The three nearest rows among all rows above each row, by straight-line distance, nearest first (none for the first four rows)
1: [ -8  -6   0  -2 -10  15   1 -10   1 -37 -25   0  12 -31  -8  20  -4   8
   8  -2  17   3  33  -5 -26   1   4 -16 -29 -38  -7  17   4  13 -12]
2: [-38  -3  -4   1   0 -18  -9 -44  20   3  31   9 -24 -11 -35   4  -4  34
  22 -30  25 -30  -9  10   8 -22 -26  -5  22 -25   0   6  -5  12  -9]
3: [  8  14 -15  -4  -8  -9 -13  -9 -10 -26  -8   9  -2 -39  20  23  16   8
  -3 -13  10   9  33  14  11 -11  -5  -3  -9  -6   8   3  -4 -19  -6]
4: [ 11   0  -8  12  12   9   4  -1  -9 -18  16 -16 -15 -35  23  31  12  14
   1   6 -16  -1   7   3  15  -8   9  -4 -13 -16   4 -13 -11  -4   3]
5: [-20 -21   4   0 -24   8   7 -14   9 -29  27  16  12 -28  14  15  28  11
  17   3  -9  -6   0  -7 -12   1 -17   4  11 -45  21  -6 -10  25 -13] -> 4 1 3
6: [ 21   5   3 -10 -10   8  -3 -42   3 -38   5  17  14 -53  17  10  18  56
  28 -47  -6 -13  26  -8  42 -10 -18  23 -18 -15  12   6  -6 -17 -16] -> 3 4 5
7: [  1   3 -20  -4  -8 -19   0 -18  -7 -18   7  -7  -1  -4  -3  12 -14  26
  13   4   4 -19   8 -17  14 -24   2   9   0  -6  10  17  37   2  12] -> 3 4 1
8: [ 23 -11  12  -7  22   2   7  -9   6 -40   2 -11   4  15   6   8  -1 -11
  24  -4  18   0  10 -10  14 -20   9  16  23 -22  34  -3  25 -17   5] -> 7 4 3
9: [ 26   7  16  -9 -15 -10   0 -27   9 -11   0   6   4 -28  15  -8  -7  37
  23 -11 -13 -12 -16 -17   2 -27 -14   6 -20 -25  19  11 -11  -5  12] -> 7 6 4
10: [-14  15   1  -4  -8 -15  -2 -16  21  -7  -8  11  29  -7 -29 -19   7  28
  14  -2  17  13  -4  11 -15  12 -10   6 -22 -33 -13  21   6 -12  13] -> 1 9 7
11: [ -1  20   3   1 -24   6   4  -1  -8   9 -13  -3   0 -18  -8  18 -18  27
   2  -2  -5   4  31  -3 -16  -1  -1 -19 -15 -10  -2  -6   5 -10 -15] -> 1 3 4
12: [-12  14  12   1  -6   2  -1  -4  -6 -10  37  10   0 -56  -3   0  18  18
  12  -5   3 -14  11   7  27  11  -4  -2   7  -5  14   4  -8  -2  -7] -> 4 3 5
13: [ 38  -6 -14   1 -19 -19  13  -8  -6   9 -24  -4  -3  -3  -7  21 -58  36
  15 -21 -23  27  17 -21  -4 -27  16   0   1 -18   3  26  -6  -9   3] -> 11 7 9
14: [ -2  -4 -20   3   0   8  -4  -7   5   6  -3  -6  -3  -4  31  26   1  27
  -6  25 -22  -2   7  -8 -16 -12   5  -8   9  28  13 -14   8   0  -8] -> 4 11 7
15: [ 14  12  -7  -5  17  -7   2 -22 -10  -3  21  17 -18 -23   7 -14  -4   5
   8 -14  18 -16  20 -10  17  -6  19   3  -5 -24 -10  12   2  -6 -22] -> 12 3 7
16: [ -1  24  29   5 -14 -13  -3 -16  -4 -11  15  -3 -14  -7  26 -13 -24  11
  12 -36   4  -1   5 -18  31 -19   0   8   9 -21  14  -3  -1 -16   5] -> 9 15 7
17: [ 12  -3  28  -2 -17  -1   1 -42   1 -37   1   1   1 -46  10  -5   7  21
   0   1  15 -10   3 -15   3 -11 -15   5 -21  -9  18  -8 -27   2 -13] -> 9 12 3
18: [ 45 -27   2  -1  -3   8   9 -41  -1 -20  20   5   6 -53   8 -11   6  36
  20  -1 -21   0   2  14   7 -27   1  16 -14  -4  40 -29 -13   5  -5] -> 17 9 4
19: [ 24  17   1 -10  -7   7   0 -28 -10  -3  29  -4  -9  17   8  -9 -21  -2
  -2   4 -17 -16   1   4  20  -9  14  30 -12  -8   5  19  -3  -2  17] -> 7 15 16
20: [ 13   6  18  14  -5  -3   8   1   2  21 -33   7   9 -45 -28 -21 -24  34
  23 -11  26  10  15  12  19 -15 -12  10  -1 -30  -4  21  16  -6  12] -> 10 11 9
21: [-10  21  21 -12 -14  -4   1  -4   4  10   4  16 -15 -36  15  -8  13  19
   7   8 -11   1  10  18 -10  14   2   2 -17  11  17 -43 -19 -11   2] -> 12 11 4
22: [ 21  19  11 -16   6  -7  -4   1  10  11 -21  -6   5 -38 -14  23 -31  11
  -9   4   5   9  14  -7   9   9   9   4 -16 -35   5   7  19   2   5] -> 11 20 1
23: [ 24   6  -2 -15 -14  -3   8  -2   6  14  15  11  -1  13  -6  -8  -5 -28
 -12 -36  18   9 -13   3  16   6   4  24  -6  10   3  14   9 -18   9] -> 19 15 16
24: [  7   6  12   1 -11   4   9 -28  14 -21  37 -13   9  -8  11  15  15  27
  -8   8  -9 -17  -5  10  23 -11   6  23 -16 -16  35 -37 -21 -19 -14] -> 4 17 18
25: [ 16 -15  -3  11  20  -9  -3 -22  -6   1 -22   2  -8 -32  12  18 -17  32
  32  -9 -20  -3   7 -25   8 -26  -9  12  13 -11  15  22  12   6   8] -> 7 9 13
26: [ 41  12 -13 -10 -24  -5   7 -33  10 -18  29  -8   5   9  -4   0  -2   6
  -2   2   7  -4  -1  27   8 -12  -9   2  -1   2   2  -3 -33  -6 -20] -> 19 24 17
27: [-21   5   5  31 -18 -13  -1 -14   0  -7  -8   4 -10 -25 -12  -7   5 -10
  13  18  17 -26 -14  10  -7   5 -34   3   2 -13  21 -18 -23  19 -11] -> 17 5 12
28: [ -7  17  -4 -12 -29 -18   2 -21  15   0  39 -12 -24 -44 -11  -6  -3  33
  23  -1  -8  -7  -6 -14   7  -5  11  16  -4  -4  19 -11 -20  -5  11] -> 12 9 21
29: [ -1  18  -7   2 -19  18   5   3   2  10   7   6  22 -11 -23  11   5  36
  16   1  32  19   9  -2 -26  -6 -26   3  -3 -15   3  -2  -2  -2  18] -> 10 11 20
30: [ 21  34   2  -8   7  11   4   5   7  16  -1 -11  19   0  19  30 -22  38
  -9 -24 -18   9  25 -15   2 -17  -1 -18 -11 -16  11  -8 -10   1   8] -> 11 22 4
31: [  1   6  -3   9 -15 -19   8 -30  -3   2 -10  14 -16 -10  -5 -18 -20  18
  14 -17  12  12   5  -6  19  -2 -10 -11  -6   5  -2   9 -12 -16  -1] -> 16 15 11
32: [-25 -13  14  -1 -11  10  14 -10  10 -15 -21  22  14 -36   7  18   9  25
   7  -1   2   1  12  14 -11   4 -13  -7 -29 -41 -10  13   9 -27 -21] -> 1 11 10
33: [ 10  23  13   5 -17  -1  -9 -55  -1   2  -7  14 -16 -27 -13  -2  11  13
  14 -19  24  -4   3  13  -7   7  -9  -9  -8  -7  -8  13 -18 -15  24] -> 31 10 17
34: [ 16  33  19 -26  -7  -1   8 -46 -13 -38  14  13  27 -28  15  15 -26  24
  22 -43   8  -3  21   2  -6  -8   2 -21 -14 -34  17   3 -25   8   5] -> 9 17 16
35: [  6  16 -18 -12  13   8  -9 -12  -7 -28  -2  14  -4 -16  12  40  -3  20
   0  -8  -8  -3 -18  -7  11 -10   5 -11 -10 -21  16  36  28 -28   2] -> 7 3 4
36: [ 14  27  10   5  -5   9   0 -19  -4  -5  15   8  36  11   6   3   7  61
   8  -6 -17 -11   9  22  -2 -38  -3  -8  -3   6  26 -33 -18  10  -9] -> 24 30 26
37: [ 17 -20  -4  15   9  11  11 -35   3  -7 -24 -11  10  -8   7  19 -25  35
  12  -5 -18 -18  28   1  28  -4   5  12   4 -33 -11  40   6 -22  -2] -> 25 7 13
38: [  7  12   9  10 -33 -10  10 -37 -18 -39 -22   5  14 -63   8   6 -12  29
  20   0   9   1  27   3  -7 -18 -15  -8  -8 -60  -5   1 -13   6 -26] -> 1 17 32
39: [ 34   0   8  -7   3   1   7 -40  -3 -18  13  -7  22  -9  13  11 -38  14
  16 -10 -18  15  11 -11  20  -5 -20  30  -6 -19  -2  25  -3  -4  -7] -> 37 19 9
40: [-34 -19  -5  10   2 -13  -2  -4  10 -19  21 -11 -13 -18  20  -4  12  -1
   0 -16 -11 -20 -14  -5  43  -7   5   8  16  15   2 -18 -37 -16 -18] -> 12 4 24
41: [-23   0  13 -18  -4   4   2  17  -2  -7   3  23 -22 -63  12   0   6  55
  26 -26 -22 -24  36  10  -4 -28  -1  -8 -17 -17  -7 -29  -2   6 -14] -> 21 12 11
42: [  1  -7 -16  -6  12  11 -18 -12   6  -3  -4 -14 -26  -3  22  11  -2 -13
 -12  22 -31 -18  -5 -30  16  -7  21  10  -8   8  16  -3  39 -15  -4] -> 14 7 4
43: [ 34  -3 -16 -13 -20 -10  -3  -4  -4 -23 -15  17 -10 -23 -16  15  13  -9
   2  -8  19 -16  23  13   5  11  -8   7 -13 -25 -27 -11   9  -7  -8] -> 3 15 1
44: [ 24   9  10 -14   6   4  19 -32  -2 -27  12  -1   4  -2  -9  24 -26  -6
  17   7  15 -12   0  -2  29  -9   3  21   8 -47  -1  31   3  -7   5] -> 39 19 8
45: [  5  33 -14   1   4 -26  27 -34   2   1  13  12   2 -16 -17   8  -6  35
  28 -32  12  -6  33   7  30 -25 -13  14 -22   1 -17  17  19 -20  14] -> 31 7 15
46: [  8  10  20   2  -6  12  -7 -39   1 -18  -9  13   6 -25 -22   8  10  14
   7 -19   0   0  32  13  -9 -11 -15  12  -5 -27   5  13   8   6 -11] -> 1 33 3
47: [-10  23 -13  11  -4   1   1  14   4 -15  -9  -2   0  27 -12   3  -6 -14
   7  -7   5  -8  11 -15  29  -4  -7   9 -10 -18  -8  27  23 -38  10] -> 7 23 35
48: [-12   7  -4  -7 -11 -28   6 -17   6  18  30  16   3 -26 -45 -17  16  26
  -1  14  -7 -26 -23  16 -15 -32 -40 -13  12  11  20 -27 -31   3   9] -> 27 28 2
49: [  8  14  14   2 -13   6   1   5  12   4  10   5  14 -34  -4  19 -18  -8
  26 -39   9  -2  -2   4 -13   0 -12  -5  10 -16  -7 -25  11  12  -1] -> 11 29 46
50: [ -7   4   8  -9  -7  19   8   3  -1 -23  11  25   0 -28  31 -23   3 -19
  21 -25  12  -5 -21  10 -11  -2  -4  -5 -10 -22  13 -24 -21   1   0] -> 49 21 5
51: [  2  17   5   8   7   2   3 -38 -13   9  -9 -15  -8  14  14  23 -38  30
  12 -18   1 -25  43   2  35   4   2  -1  -1   6   2  12  17 -14   6] -> 37 7 31
52: [ 14 -10 -25  -6  10  13   1 -22   3 -20  17   8   2 -14 -13   6 -11  -7
  -3 -29  30   9 -22  -8  18 -13   8  25 -13 -20   2  21  13 -17  -9] -> 23 15 44
53: [  0  27   9  -5  18  12 -15  21 -21  -6 -13   1  -7 -34 -19  17 -23  19
  12 -12  -8   7  40  -5   6  -3   5  -4 -12 -27  -9  -2  -8  16  -9] -> 11 22 1
54: [ 20  14   2  -8  22  -1  14 -26 -14  11 -21   4  -2 -56  14  25 -13  36
   5 -14 -10 -10  14 -18 -10 -27   9  -1 -14 -39  -7  18  12 -17   2] -> 25 22 9
55: [ -8 -18  -5  23 -17  12 -23  -9   1  -7   8 -19   5  -4  47   8  39 -17
  -5  15 -22  -6 -12 -15 -13 -10  14  -2  29  23  -8 -33 -25  11 -12] -> 14 40 4
56: [ 14   4 -13 -11  -6 -19   1 -31   0 -22  23  18  11 -15 -16  30   8  23
   1  -8 -14 -16  25   1   6 -26  -3  31 -14 -26  24 -19 -15 -11 -13] -> 24 46 3
57: [-37   4  13  10 -22 -19  13  11   5  -6 -10  24  -4 -17 -11  -8  15   5
   0   2  23 -12  25  33  -6   3 -20 -22 -16   5   4 -42 -22   7   9] -> 21 27 11
58: [-14  -9  18   1 -12 -24  -4   9  -2 -23 -23  13  23  -5 -40   6  -9  18
   2 -21  10   0  -4  28 -15  10 -36  10 -18 -48   0  28  23  21  14] -> 10 46 1
59: [-10  17 -15 -15   8   8   3  16   8 -23  24 -28   1  17 -12  14 -20 -10
  -6 -36   0  16  -3   0  31 -12  17   9   0 -21 -13  11  20  -1  18] -> 47 52 23
60: [-17   9  -4  -1 -14 -43 -13 -35  -8  16  19   1  -8 -15 -26 -21  -1  31
  31   9  13 -16 -24  29  -8   3  11  -4  15  12  33 -11 -20   7  -6] -> 48 28 27
61: [-25  20  -6   4  17   5 -13   8   9 -20 -30   0  -4 -30  42  22  11   7
  -7 -10 -16   9  27   3   4 -10   5 -18 -32 -24  34  -9  12  -4  -9] -> 3 4 11
62: [  3   5  -2   0  -5 -15  16  -7  -5  18  -6   6   0  10 -23   2 -40  26
  22 -12  -1  20   2 -18 -26 -15   1  -1  -1 -21  11  15  12  -7   9] -> 13 11 31
63: [ -6   8   9  14 -17 -16 -12 -39  11 -11  30  -6 -10  11   1 -20  18  36
  24  12  24 -29 -27  10  21  -7  -8  22  13   2  22 -18 -30 -10  -2] -> 60 24 28
64: [ -8  -5  32 -24 -12  -6  -6   7  -7  14  -9   4 -20 -32  30  -9   8   6
  36 -15 -13 -28 -17 -13   3  12 -16  21  -2   8  29 -11 -16  -3  -4] -> 21 50 9
65: [-15   6 -11   5   9 -10  16  17  -5  17 -24  11  -7 -22  -8  -5 -27  -4
  32 -20   2  -5  27  11 -13  20 -11  -2  -2 -33  29 -21  12  25  -2] -> 49 53 11
66: [ 12  -3   5   0  -1  -6 -20 -25   1  16 -23   4 -24  -8 -24  11 -19  18
   9   0  16  -7  13 -22   2  15   4   8  20 -46 -18  39  19 -19   0] -> 22 37 62
67: [  4  -1  30 -29 -29  -3   7   4  -4  21 -24   7   4 -48 -15  -4 -35  13
  26 -27  32   8  16  21 -18  18 -16   3  -6 -26 -20   9   7  16   9] -> 20 49 22
68: [  5  14 -13  10   7  -6   5 -18   1   8  -6  -2 -16 -28  26  13 -17  10
  20 -11 -18  -7  24 -12  24 -22   2   6  -4  -8 -12  20   2 -12  -6] -> 25 15 54
69: [-19   8   4  16  -7 -10  11 -17  -5  -9  27  17  -4 -34 -25 -20  19  32
  10  -6  13 -38 -13  11  -9 -10 -48   4   3   0  13 -12  -9   0   5] -> 48 27 12
70: [  6   7  19 -22  -5  -2  -5  -5  -8 -30   3  29  -7 -21  -1  -4  10  -7
  -3 -10   4  -8  -4  12 -12 -20 -27 -18   1 -38  22 -13 -27   7 -13] -> 50 17 5
71: [ -8   6  14   3 -15  10 -22 -26   0 -23  21 -30  13 -14  25   2  21  24
   6  10  16 -15  -3  29  -1  -9  15  14   1   5  17  -6 -29  -6 -10] -> 24 63 17
72: [ 15  -3  -1  17  -5  -4   4 -50   0  16  40  19  21 -35  11  -9  16  45
  11  -8  -5 -12  -2  15  -8 -11  -3   2   1 -17  34 -16 -27  13   5] -> 18 36 9
73: [  4 -13 -14  -9  25   3  12   2  -1 -23 -14  13  10   0  25  20 -19   9
  -8  13  -7  -2   7 -15   9 -14   9  25 -11  12  15  14  18   3  -2] -> 7 14 42
74: [-26   6  -8   7   0  -7   9   2  -7   1  -5  12 -10   2 -10 -15 -31  -8
  29   6  16   6  12   6  -2  -9   7  10   1 -24   7  39  16  -5  -5] -> 62 47 31
75: [ 17  22   3  12  -5  -4 -12 -36 -14 -15 -11 -19  19  10 -32 -25 -10  33
 -11 -14  22  -1  -4  26  -1   5  -5  -4   6 -29   8   2 -27   4  27] -> 33 10 31
76: [ 23   3 -20 -10   0  14   5 -46 -23 -39 -19  -8   5  29  25  19   9 -12
  22   3   5  24  22  -4  21  -2  -8  19   7 -12 -14   6  23 -23  -2] -> 8 39 44
77: [ 28 -13 -10  -4  -2   7  -6   7  -1 -26  15 -17  23  16 -32  15  -9 -14
   2 -28 -12  19   8 -11  18   0  -3  14  -8  -3  -4  18  -3 -19 -10] -> 59 52 23
78: [-20 -16  26   1 -37 -38 -10   7   8  10  27  12 -13   3  -4 -15  15   5
  26  19  -5 -13  -9  12 -24 -28  -8  -2  -1  22  25 -23 -18  16 -11] -> 60 48 27
79: [ 33   2  21 -12 -11  24  23   1  13  -5  -9 -11  15  -7  16  32 -23  22
   8   2 -17  18 -12  -4  25 -11  18  22   2 -42  -6  22 -10 -25  10] -> 44 39 37
80: [ 13   0 -19  10   0 -23 -24  -1  -4   1 -16  12  -2 -29 -11  20 -19   3
  15  22  15 -16  31  -7  19  -5   9   5  -5  -1  -2  26   9  -2   8] -> 7 68 22
81: [ 19  18 -17  -2  -2  -5  25  17  -7 -20 -17   3  12 -24 -24  27 -34   1
  -7 -15 -10  -7  33 -14  38 -25  15  -3 -26 -26 -13  12  16  -7  -3] -> 22 53 68
82: [ 32  -4   7  -4 -11   1  14 -19   0 -21  -5  -2  10 -60   8  19 -29  24
  10   0   4  16  11 -25   0 -15  16 -14   4 -43 -12  21  -2   8 -11] -> 54 38 22
83: [ 21   6  -2 -15   0  -6 -15 -16   2   2 -20   5  -7 -33  -8  23 -31  23
  19 -16  20  -7  15 -35   9   4  -2  -6  -4 -43 -12  21  25  -4 -15] -> 66 22 82
84: [ 47 -12   0  -8   7  17 -21  -9 -21 -10 -21   6  19 -36   8  12   2  14
  18 -25  11  32   6 -13 -15 -14  -5  -1  15 -49 -13   2  -1  23 -25] -> 82 83 46
85: [  7 -11  -7  -1  16  -8   0   7   4 -16 -29 -11  10 -29 -54  20 -28  13
  23 -12  11  10  26  -1  11   1   6   4  10 -32  -8  26  19  -7   4] -> 22 83 20
86: [ -3  21  -4 -20 -31 -13   0 -12  -5  -5   5  18 -18 -49  16   5 -10  32
   2 -29  12 -17  16  23  20  -7  -1   8 -13   5   1 -14 -17   1  -7] -> 3 12 21
87: [ -6   5  10 -10 -23 -14  11 -16 -15  -4  34 -20  -1  -5   3 -30  14  32
   9   6 -20 -15 -21  15 -37 -28   3  10  25   5  18 -12 -30  17 -15] -> 78 60 71
88: [ 30   4 -12  -1  -1   6  14  -7  -1 -10 -10  -6  18   8  20  29  11  -5
   6 -27 -16  13  24  -2  31   9   6  25  -6 -22   3  14   5 -12  -5] -> 77 76 39
89: [  9   5  21   5 -20   7  11 -24   0 -22  -7  10   6  11  30 -12  18 -10
  14 -22  -4 -11 -37  -1  -6 -23  -4   1   2   2  39  -9 -31  -1  21] -> 50 9 70
90: [ 14   7   6   0  17   5  -6  17  -7   6 -25  17  14 -31 -22  36  -8  18
   5 -25  -6   6  35 -14  -6 -15   5  -8 -22 -13 -11  12  27 -14 -11] -> 53 11 22
91: [ 17  12  25  -6   4 -19  -6   6   4  -9 -22   7   0 -26  23  22 -14   9
   8  -5   1   9  24  13  -2  -6  22  -1   4 -59 -12   9 -13  -6 -10] -> 22 82 53
92: [ 33  -1  24 -14   9   7 -13 -37   3 -19   3 -20   0 -30  11  35 -39  27
   1   2 -24  -8   0 -11  15 -21   0  -1   6  -3  34  21   4  -6  -8] -> 39 25 9
93: [ 24  25  -2  -5 -24   3   3 -20  12   3 -28   2   0 -24   6   5   4  35
   4 -23 -15  -8  10   4  17 -16  -2  -2 -10 -23  29  -8 -21   3   8] -> 9 30 86
94: [  7 -14   1 -16   7  -9  14  11   1  -6  27 -14 -15  19  16  14  24   3
  -9   0   6  -3   6  26  35   7 -13  -9 -16  17   8  -7 -19 -16  12] -> 4 26 40
95: [-26   0  10   1 -16 -15   5  17   3  10  19  22   9 -27 -19 -12  -4   9
  10 -14  20 -16  23  39 -28  -5 -17 -10   0 -36 -18 -23  -5  17  -3] -> 57 49 65
96: [-38   1  17 -10  -9  -4  10  -7  -3  14  17  14  18  -4 -19 -13  11  13
   8  13  18 -35 -19  39 -12  -9 -29  -7   1  12   8 -28 -25  -4   4] -> 48 69 57
97: [-21   1  14  -9  -1 -15  22 -11  -1  21  26  26   9 -25  -5  18  23  37
  -6  31   1 -31 -11   8 -14  11 -11 -22  -6  44  -2 -33 -13  14  -5] -> 96 21 48
98: [  6   8   5  11 -22   5   6   1  -1  -1 -25   3  17 -23 -20  12 -14  12
  10  19   6  -3  -8 -11  -8   7  -6 -13  -5 -27 -10   3  10  -5 -20] -> 11 22 1
99: [ 20  16  -2   5 -15  -9  -3   6  -3   6 -12   7  -3 -30 -23 -16  -9  17
  25  10   6   3  -5 -10   1  14   8 -25  -4 -14   8  -5   7   6  -9] -> 98 11 31
